Below is a small trained network, with its code and all its weights. Each question gives an input and a class and asks what happens when units are switched off, that is, made to give their printed mean instead of their output.

import numpy as np


def w(rows, s, z=0):
    codes = np.array(rows[::2]) - 128.0
    scale = np.full(codes.shape[1], s)
    scale[-1] = z or s
    return codes * scale


def norm(h):
    return h / np.sqrt((h * h).mean(-1, keepdims=True) + 1e-5)


def f(y):
    return np.maximum(y, 0)


def log_softmax(a):
    a = a - a.max(-1, keepdims=True)
    return a - np.log(np.exp(a).sum(-1, keepdims=True))


def net(x, mask):
    res = np.array(x, float).reshape(1, 4) / 4 @ E
    u = 0
    for l in range(2):
        y = f(norm(res) @ A[l][:, :-1].T + A[l][:, -1])
        res = res + np.where(mask[u : u + 16], y, B[l][:, -1]) @ B[l][:, :-1]
        u += 16
    return log_softmax(norm(res)[-1] @ U[:, :-1].T + U[:, -1])


A, B = {}, {}
E = w([
[254,111,127,160,92,132,131,176,113],'x0',
[152,45,145,225,162,117,73,37,144],'x1',
[117,130,132,144,119,117,136,127,117],'x2',
[143,239,104,120,101,69,65,96,141],'x3',
],0.0074)
A[0] = w([
[108,104,151,130,124,131,113,136,175,4],'L0N0',
[19,130,113,111,82,75,113,177,142,36],'L0N1',
[122,78,220,118,150,142,154,154,130,88],'L0N2',
[60,74,59,117,183,90,149,147,148,160],'L0N3',
[36,124,160,82,143,101,186,78,181,96],'L0N4',
[74,160,164,20,125,184,166,209,101,12],'L0N5',
[140,114,132,92,123,129,250,151,120,74],'L0N6',
[145,133,138,137,87,45,72,90,203,104],'L0N7',
[78,175,96,105,173,167,114,198,177,96],'L0N8',
[229,119,118,138,80,147,150,175,84,181],'L0N9',
[96,153,151,184,152,139,56,18,203,110],'L0N10',
[175,233,94,112,118,101,73,79,81,160],'L0N11',
[159,28,157,191,175,156,93,24,98,91],'L0N12',
[250,83,149,169,123,105,111,89,100,34],'L0N13',
[112,67,103,153,139,171,107,120,148,85],'L0N14',
[135,253,98,86,75,156,153,146,132,122],'L0N15',
],0.0061,0.0039)
B[0] = w([
[120,97,177,124,155,56,122,145,99,128],'L0N0',
[116,84,75,152,160,137,117,129,166,164],'L0N1',
[152,195,56,114,144,96,54,103,183,169],'L0N2',
[132,148,159,147,61,112,171,86,132,185],'L0N3',
[170,55,124,184,53,94,135,177,165,191],'L0N4',
[116,29,51,187,134,118,90,109,121,208],'L0N5',
[140,121,93,119,153,116,61,92,66,176],'L0N6',
[133,120,102,109,137,142,80,141,80,190],'L0N7',
[112,92,76,158,91,128,96,142,157,175],'L0N8',
[198,186,89,100,154,147,215,69,54,236],'L0N9',
[137,181,111,62,185,151,89,70,81,221],'L0N10',
[140,221,201,154,55,85,112,164,192,225],'L0N11',
[74,116,182,83,104,102,166,175,176,254],'L0N12',
[133,61,15,160,42,94,81,186,146,207],'L0N13',
[100,126,161,162,126,150,210,125,155,166],'L0N14',
[148,141,254,131,159,144,176,113,179,222],'L0N15',
],0.0065,0.0066)
A[1] = w([
[150,200,87,193,109,99,74,161,189,88],'L1N0',
[73,5,2,126,143,163,164,165,131,117],'L1N1',
[184,161,35,187,74,90,96,167,143,116],'L1N2',
[145,128,113,91,193,187,170,124,22,2],'L1N3',
[88,145,136,96,228,114,61,98,70,39],'L1N4',
[121,22,100,137,145,136,158,154,105,95],'L1N5',
[195,168,144,139,170,150,166,170,109,158],'L1N6',
[105,112,138,141,190,186,216,129,116,70],'L1N7',
[133,137,101,159,86,86,63,131,183,69],'L1N8',
[4,143,241,107,177,175,172,125,208,72],'L1N9',
[147,147,99,109,219,228,153,131,4,9],'L1N10',
[99,224,159,85,128,75,52,135,128,115],'L1N11',
[92,119,230,152,148,199,172,117,127,70],'L1N12',
[196,203,247,131,146,183,172,119,109,62],'L1N13',
[165,159,72,101,162,140,128,100,114,5],'L1N14',
[97,176,86,81,197,144,96,17,46,65],'L1N15',
],0.0077,0.0034)
B[1] = w([
[104,39,130,64,138,88,108,107,173,195],'L1N0',
[159,214,185,167,61,168,182,132,149,254],'L1N1',
[60,88,173,69,175,128,123,112,159,218],'L1N2',
[69,103,88,106,213,97,83,109,88,153],'L1N3',
[117,174,91,146,128,178,160,139,48,150],'L1N4',
[155,221,151,127,99,128,153,150,134,205],'L1N5',
[46,150,138,189,119,182,134,115,98,179],'L1N6',
[116,119,97,109,154,158,78,117,102,152],'L1N7',
[120,131,137,99,186,132,89,150,89,185],'L1N8',
[176,28,101,34,182,54,2,140,141,197],'L1N9',
[53,52,78,133,200,46,29,83,134,158],'L1N10',
[121,77,76,176,170,140,172,133,79,207],'L1N11',
[135,127,100,82,150,92,112,106,111,150],'L1N12',
[163,115,112,169,61,190,173,141,141,174],'L1N13',
[101,159,133,161,138,120,123,140,119,140],'L1N14',
[159,205,101,230,72,220,251,197,80,161],'L1N15',
],0.0086,0.0088)
U = w([
[161,164,167,155,40,181,236,141,165,153],'0',
[121,39,129,55,195,48,18,117,158,179],'1',
[72,145,42,181,230,177,128,99,8,6],'2',
],0.012,0.0011)

Each question gives the input, the list of numbers given to net, and the class t.
The units are the neurons (one row each of A and B). Each row of codes is followed by its name. A weight is (code - 128) times the scale printed after its matrix; where a second scale follows, it is the last column's (A, B and U).
mask holds one flag per neuron, layer by layer. A switched-off neuron (its flag False) gives its mean, the last column of its row in B, instead of its output. The means were averaged over made-up inputs and are rounded, as every weight is.
A unit's drop is (log p(t) with every unit on - log p(t) with that unit switched off) / (log p(t) with every unit on - log p(t) with every unit switched off).
The circuit of an input: a set's keep is (log p(t) with only the set's units on - log p(t) with every unit switched off) / (log p(t) with every unit on - log p(t) with every unit switched off). Starting from the 12 units with the biggest drops (on a tie, the unit counted first), units are removed one at a time, each time the one whose removal leaves the highest keep (on an exact tie, the one counted first), for as long as the keep stays at least 0.8.
units of the circuit, in order: the units of the circuit, biggest drop first
most important unit: the unit with the biggest drop
top k neurons: the k neurons with the biggest drops, biggest first
k most important neurons of layer l: the k neurons of layer l with the biggest drops, biggest first
drop when u is switched off: that unit's drop, to one decimal
input [6,8,2,0], class 0: most important unit : L0N11
input [7,0,-5,0], class 2: units of the circuit, in order : (L0N9, L1N1)
input [-7,0,-7,0], class 0: top 3 neurons : (L0N11, L0N15, L0N12)
input [0,-6,1,5], class 1: top 2 neurons : (L1N1, L1N9)
input [1,6,5,-2], class 0: 3 most important neurons of layer 0 : (L0N13, L0N15, L0N11)
input [2,8,6,0], class 0: 3 most important neurons of layer 0 : (L0N13, L0N11, L0N12)
input [0,-5,0,5], class 1: top 4 neurons : (L1N1, L1N9, L0N9, L1N0)
input [6,0,-5,-3], class 2: 2 most important neurons of layer 0 : (L0N9, L0N4)
input [2,8,-6,-7], class 0: top 2 neurons : (L0N13, L0N15)
input [0,1,0,1], class 2: top 2 neurons : (L0N10, L0N4)
input [2,6,-4,0], class 0: top 2 neurons : (L0N13, L0N11)
input [-5,1,5,-4], class 1: top 3 neurons : (L1N9, L0N13, L0N5)
input [-1,2,5,-6], class 1: top 2 neurons : (L1N9, L0N13)
input [-1,-5,3,1], class 1: most important unit : L0N15
input [-8,2,8,-2], class 1: drop when L1N9 is switched off : 0.5
input [-3,7,1,3], class 2: drop when L0N10 is switched off : 3.3
input [0,-5,7,3], class 1: drop when L1N9 is switched off : 0.1
